[[120 106 131 109 145 117]
 [129 125 134 133 147 122]]
134

[125 122 120 101]
125

[114 115 155 111 156 147]
155

[135 108 104 134 145 111 103]
134

[101 136 135 102 149]
136

[123 137 145 102 131]
137

[[145 108 105 121 124]
 [118 151 156 116 128]
 [145 107 104 122 124]]
107
---
[[106 132 145 109]
 [123 117 132 120]
 [120 124 138 109]]
132

[[147 148 116 108 122 101]
 [131 153 128 115 137 122]
 [145 118 132 115 132 130]]
108

[[135 128 138 130 136 125 113]
 [122 132 112 125 115 130 149]
 [126 129 128 130 120 128 132]]
136

[[104 109 155 104]
 [141 146 112 152]
 [112 107 150 105]]
109

[[128 123 122 137 116]
 [131 154 134 132 125]
 [120 134 140 125 115]]
122

[[142 123 151 117 127]
 [135 114 154 114 121]
 [124 120 128 139 115]]
151
---
Q:
[[133 121 125 128]
 [129 129 133 136]
 [155 139 134 143]]
A: 121

Q:
[[149 107 130 131 110]
 [122 118 150 112 133]
 [150 126 111 105 106]]
A: 130

Q:
[[114 151 127 120]
 [140 111 136 121]
 [112 143 130 124]]
A: 151

Q:
[[109 148 107 118 132 149 147]
 [ 99 153  99 111 125 149 151]
 [157 113 155 150 132 112 111]]
A: 132

Q:
[[120 122 136 125 113 108 133]
 [120 127 125 125 120 132 120]
 [152 110 152 148 133 114 110]]
A: 113

Q:
[[113 145 152 130]
 [138 116 133 124]
 [127 134 129 143]]
A: 145

Q:
[[112 116 134 120]
 [123 137 119 139]
 [150 142 122 118]]
A: 116
---
[[104 108 123 139]
 [112 150 141 140]
 [102 138 122 147]] ans = 140

[117 106 114 141 114 121 149] ans = 114

[[142 127 136 140]
 [155 104 150 115]
 [144 126 137 133]] ans = 115

[121 139 128 154 131 120] ans = 139

[111 133 103 145 116] ans = 111

[128 122 126 149 116 125 133] ans = 126

[[141 116 148 136 120 148 138]
 [120 131 134 119 101 138 142]
 [134 120 147 132 113 148 140]] ans = 147

[[134 136 105 123]
 [134 136 150 129]
 [112 121 124 122]] ans = 129

[156 116 154 117 129 150] ans = 116

[138 113 132  98 145] ans = 138
---
[104 109 118 113 127] Out: 118

[[129 140 137 125 128 150 122]
 [127 141 135 123 127 146 133]
 [130 141 130 123 127 144 129]] Out: 123

[156 154 129 121 127 122 121] Out: 121

[126 115 148 113 114 136 150] Out: 113

[113 113 143 141 107 119 130] Out: 141

[121 131 100 147 135 119 126] Out: 147

[102 111 120 147 131] Out: 120
---
Input:
131	128	137	128	146	122	131
125	142	138	150	126	123	128
125	126	117	106	133	126	118
Output: 138

Input:
142	116	122	105
103	147	114	141
Output: 114

Input:
131	130	130	151
149	132	139	134
149	127	139	126
Output: 139

Input:
150	134	116	119
100	121	137	109
Output: 137

Input:
118	150	124	116	123	140
116	124	126	116	127	133
118	146	124	126	133	131
Output: 126

Input:
105	124	112	136
115	122	110	137
107	123	112	137
Output: 110

Input:
121	125	121	156	137	136
120	130	129	124	140	132
Output: 129

Input:
103	139	128	128	156	140
133	117	134	132	107	110
107	116	141	140	146	132
Output: 134
---
[[125  99 137 152]
 [146 108 138 111]
 [118 144 121 141]] out 111

[[139 132 140 128 123 151 119]
 [131 118 123 145 141 115 124]] out 124

[[136 136 130 118 146 112 121]
 [148 148 129 129 117 106 132]] out 132

[[142 122 118 118 151 132]
 [104 140 122 127 126 119]] out 119

[[116 156 128 147]
 [117 149 151 117]] out 117

[[126 122 143 119 147 152]
 [115 135 127 120 123 109]] out 109
---
[133 147 122 122 155 107] -> 133, 107

[127 137 119 151 155] -> 127, 155

[153 131 104 106 115] -> 153, 115

[150 117 120 102 138 124 145] -> 150, 145

[[122 130 117 139 146 104 136]
 [123 139 122 131 121 124 132]
 [128 120 124 135 139 116 129]] -> 122, 129

[[126 133 143 129 133 131 120]
 [135 109 126 111 103 135 135]] -> 126, 135

[102 126 131 144 101] -> 102, 101

[[ 98 120 111 129]
 [152 123 138 150]] -> 98, 150

[108 128 135 113 102 119 153] -> 108, 153

[[125 113 116 146 147]
 [142 150 139 150 110]] -> 125, 110
---
[117 101 143 135]	117
[127 149 119 133 105 132 127]	127
[128 152 138 137 123 151]	128
[121 138 120 100 113]	121
[117 157 126 106]	117
[128 154 137 120]	128
[152 114 124 126]	152
[127 131 126  99]	127
